Below is a small trained network, with its code and all its weights. Each question gives an input and a target symbol and asks what happens when units are switched off, that is, made to give their printed mean instead of their output.

import numpy as np


def w(rows, s, z=0):
    codes = np.array(rows[::2]) - 128.0
    scale = np.full(codes.shape[1], s)
    scale[-1] = z or s
    return codes * scale


def f(y):
    return y / 2 * (1 + np.tanh(0.7978845608 * (y + 0.044715 * y**3)))


def softmax(a):
    e = np.exp(a - a.max(-1, keepdims=True))
    return e / e.sum(-1, keepdims=True)


def log_softmax(a):
    a = a - a.max(-1, keepdims=True)
    return a - np.log(np.exp(a).sum(-1, keepdims=True))


def net(x, mask):
    ids = ['ΓΘΨαεζηξπσω'.index(c) for c in x.split()]
    T = len(ids)
    res = E[ids] + P[:T]
    u = 0
    for l in range(2):
        r = res
        for j in range(2):
            rows = slice(2 * j, 2 * j + 2)
            q, k, v = (r @ M[l][rows].T for M in (Q, K, V))
            z = softmax(np.where(np.tri(T) > 0, q @ k.T / 2**0.5, -1e9)) @ v
            o = O[l][rows]
            res = res + np.where(mask[u + j], z, o[:, -1]) @ o[:, :-1]
        u += 2
        y = f(res @ A[l][:, :-1].T + A[l][:, -1])
        res = res + np.where(mask[u : u + 16], y, B[l][:, -1]) @ B[l][:, :-1]
        u += 16
    return log_softmax(res[-1] @ U[:, :-1].T + U[:, -1])


Q, K, V, O, A, B = {}, {}, {}, {}, {}, {}
E = w([
[164,163,201],'Γ',
[131,67,72],'Θ',
[151,132,185],'Ψ',
[138,127,46],'α',
[156,160,198],'ε',
[191,172,237],'ζ',
[74,110,115],'η',
[147,175,185],'ξ',
[24,192,143],'π',
[177,244,43],'σ',
[75,33,126],'ω',
],0.011)
P = w([
[213,1,107],'0',
[79,176,181],'1',
[84,175,203],'2',
[98,179,199],'3',
[99,181,197],'4',
[106,183,198],'5',
[108,179,196],'6',
[112,185,203],'7',
[112,188,195],'8',
[114,194,194],'9',
[114,187,197],'10',
[113,191,199],'11',
[117,197,198],'12',
],0.0066)
Q[0] = w([
[207,254,251],'0.h0',
[85,3,87],'0.h0',
[174,119,237],'0.h1',
[93,40,38],'0.h1',
],0.0088)
K[0] = w([
[204,25,63],'0.h0',
[29,162,139],'0.h0',
[254,50,175],'0.h1',
[18,96,94],'0.h1',
],0.0093)
V[0] = w([
[12,110,68],'0.h0',
[131,190,162],'0.h0',
[206,253,79],'0.h1',
[65,209,160],'0.h1',
],0.0068)
O[0] = w([
[88,2,143,32],'0.h0',
[74,165,90,119],'0.h0',
[83,248,63,254],'0.h1',
[24,103,153,191],'0.h1',
],0.0069,0.0042)
A[0] = w([
[109,36,228,156],'0.n0',
[71,86,253,192],'0.n1',
[211,187,48,59],'0.n2',
[74,27,107,135],'0.n3',
[166,107,165,61],'0.n4',
[138,77,218,156],'0.n5',
[43,160,72,92],'0.n6',
[190,120,128,116],'0.n7',
[112,86,207,137],'0.n8',
[22,125,212,191],'0.n9',
[242,1,104,44],'0.n10',
[95,35,86,139],'0.n11',
[71,174,185,124],'0.n12',
[132,28,51,3],'0.n13',
[162,88,166,29],'0.n14',
[166,242,186,198],'0.n15',
],0.0076,0.0036)
B[0] = w([
[111,144,23,135],'0.n0',
[32,143,71,155],'0.n1',
[89,249,143,160],'0.n2',
[172,185,195,127],'0.n3',
[138,133,81,122],'0.n4',
[109,129,15,137],'0.n5',
[89,89,18,150],'0.n6',
[137,154,73,126],'0.n7',
[82,111,49,133],'0.n8',
[17,44,153,160],'0.n9',
[164,1,167,129],'0.n10',
[185,187,229,125],'0.n11',
[33,122,166,169],'0.n12',
[98,184,228,126],'0.n13',
[135,100,105,121],'0.n14',
[111,232,177,248],'0.n15',
],0.0076,0.014)
Q[1] = w([
[152,207,101],'1.h0',
[133,86,216],'1.h0',
[225,112,1],'1.h1',
[175,210,198],'1.h1',
],0.0073)
K[1] = w([
[115,235,157],'1.h0',
[178,67,249],'1.h0',
[11,188,253],'1.h1',
[175,213,120],'1.h1',
],0.0055)
V[1] = w([
[101,55,25],'1.h0',
[86,225,249],'1.h0',
[72,254,156],'1.h1',
[105,163,145],'1.h1',
],0.0052)
O[1] = w([
[33,187,135,58],'1.h0',
[166,84,76,249],'1.h0',
[107,103,255,211],'1.h1',
[178,159,186,150],'1.h1',
],0.0063,0.017)
A[1] = w([
[32,169,51,239],'1.n0',
[93,1,174,174],'1.n1',
[194,121,232,225],'1.n2',
[44,161,193,100],'1.n3',
[211,162,92,76],'1.n4',
[251,163,54,172],'1.n5',
[208,127,241,246],'1.n6',
[186,90,223,2],'1.n7',
[120,190,168,32],'1.n8',
[169,139,233,90],'1.n9',
[45,83,91,167],'1.n10',
[185,149,130,248],'1.n11',
[164,136,233,82],'1.n12',
[211,166,112,217],'1.n13',
[46,135,198,76],'1.n14',
[174,137,129,243],'1.n15',
],0.0086,0.005)
B[1] = w([
[190,142,184,207],'1.n0',
[255,237,46,150],'1.n1',
[141,27,87,232],'1.n2',
[71,131,97,219],'1.n3',
[107,166,114,145],'1.n4',
[40,200,173,159],'1.n5',
[113,17,87,253],'1.n6',
[237,166,65,154],'1.n7',
[140,206,174,193],'1.n8',
[131,118,27,215],'1.n9',
[148,162,86,170],'1.n10',
[140,127,220,180],'1.n11',
[147,116,30,210],'1.n12',
[108,154,207,183],'1.n13',
[81,154,97,191],'1.n14',
[143,94,209,163],'1.n15',
],0.0084,0.015)
U = w([
[106,77,172,199],'Γ',
[170,183,99,30],'Θ',
[139,183,204,136],'Ψ',
[138,156,111,100],'α',
[72,80,179,246],'ε',
[244,114,131,154],'ζ',
[126,153,101,23],'η',
[56,75,157,190],'ξ',
[1,147,110,72],'π',
[42,81,75,48],'σ',
[206,206,53,1],'ω',
],0.0081,0.0041)

Each question gives the input, a string of symbols that net reads in full, and the target symbol t.
The units are the heads (2 rows each of Q, K, V and O) and the neurons (one row each of A and B). Each row of codes is followed by its name. A weight is (code - 128) times the scale printed after its matrix; where a second scale follows, it is the last column's (O, A, B and U).
mask holds one flag per unit, layer by layer, with each layer's heads first. A switched-off unit (its flag False) gives its mean, the last column of its rows in O or B, instead of its output. The means were averaged over made-up inputs and are rounded, as every weight is.
A unit's drop is (log p(t) with every unit on - log p(t) with that unit switched off) / (log p(t) with every unit on - log p(t) with every unit switched off).
The circuit of an input: a set's keep is (log p(t) with only the set's units on - log p(t) with every unit switched off) / (log p(t) with every unit on - log p(t) with every unit switched off). Starting from the 12 units with the biggest drops (on a tie, the unit counted first), units are removed one at a time, each time the one whose removal leaves the highest keep (on an exact tie, the one counted first), for as long as the keep stays at least 0.8.
circuit, biggest first: the units of the circuit, biggest drop first
most important unit: the unit with the biggest drop
k most important neurons: the k neurons with the biggest drops, biggest first
top k neurons in layer l: the k neurons of layer l with the biggest drops, biggest first
input ζ ζ Θ ω π ε, target ζ: top neuron in layer 0 -> (0.n6)
input ω ω ζ σ ζ ε ξ η ζ Γ, target ω: circuit, biggest first -> (1.h1, 0.h1, 0.n10, 0.n15)
input ω σ π ζ σ σ ε ζ Θ ζ, target ω: circuit, biggest first -> (1.h1, 0.h1, 0.n10, 0.n15)
input σ π σ σ ε ζ σ ε ζ ξ ω, target ω: circuit, biggest first -> (1.n1, 0.n15, 1.n6)
input ω ξ σ ζ σ σ ζ Γ ζ σ σ Θ ξ, target ω: circuit, biggest first -> (1.h1, 0.h1, 0.n10, 0.n15)
input σ η ω η Γ ξ σ ξ σ Γ, target σ: 2 most important neurons -> (1.n6, 0.n2)
input ε ζ ζ σ Γ Θ ω, target ω: 3 most important neurons -> (1.n1, 0.n15, 1.n6)
input Ψ ζ σ σ ξ σ π ξ π σ Γ, target Ψ: 3 most important neurons -> (0.n15, 0.n10, 1.n6)
input π ζ σ σ ξ ε ω σ π σ ζ ε, target π: 2 most important neurons -> (0.n15, 0.n9)
input π ω ω σ ω σ ε σ ζ ε ξ ε, target π: top 2 neurons in layer 0 -> (0.n9, 0.n1)
input ζ Θ σ ξ ξ σ η, target ω: top 3 neurons in layer 1 -> (1.n1, 1.n6, 1.n10)
input σ ε ε η Ψ, target σ: top 2 neurons in layer 1 -> (1.n6, 1.n0)
input σ σ ω ω ζ ε, target σ: 2 most important neurons -> (0.n2, 1.n6)
input σ ε ξ Γ σ η Θ σ σ Ψ ξ ξ, target σ: most important unit -> 1.h1
input σ Γ ζ ζ Θ, target ζ: top 3 neurons in layer 0 -> (0.n2, 0.n1, 0.n15)
input ω ζ ζ ζ ξ ζ, target ω: 3 most important neurons -> (0.n10, 1.n0, 1.n10)
input Ψ ω σ σ π σ ζ, target Ψ: 3 most important neurons -> (0.n15, 0.n10, 0.n12)
input ω σ ζ σ ε, target ω: 2 most important neurons -> (0.n10, 1.n0)
input ζ σ Ψ, target ζ: 2 most important neurons -> (1.n7, 0.n2)
input ξ ω Ψ η ε σ η ζ σ π, target π: most important unit -> 0.n9
input σ σ η σ σ, target Ψ: top 2 neurons in layer 0 -> (0.n6, 0.n12)
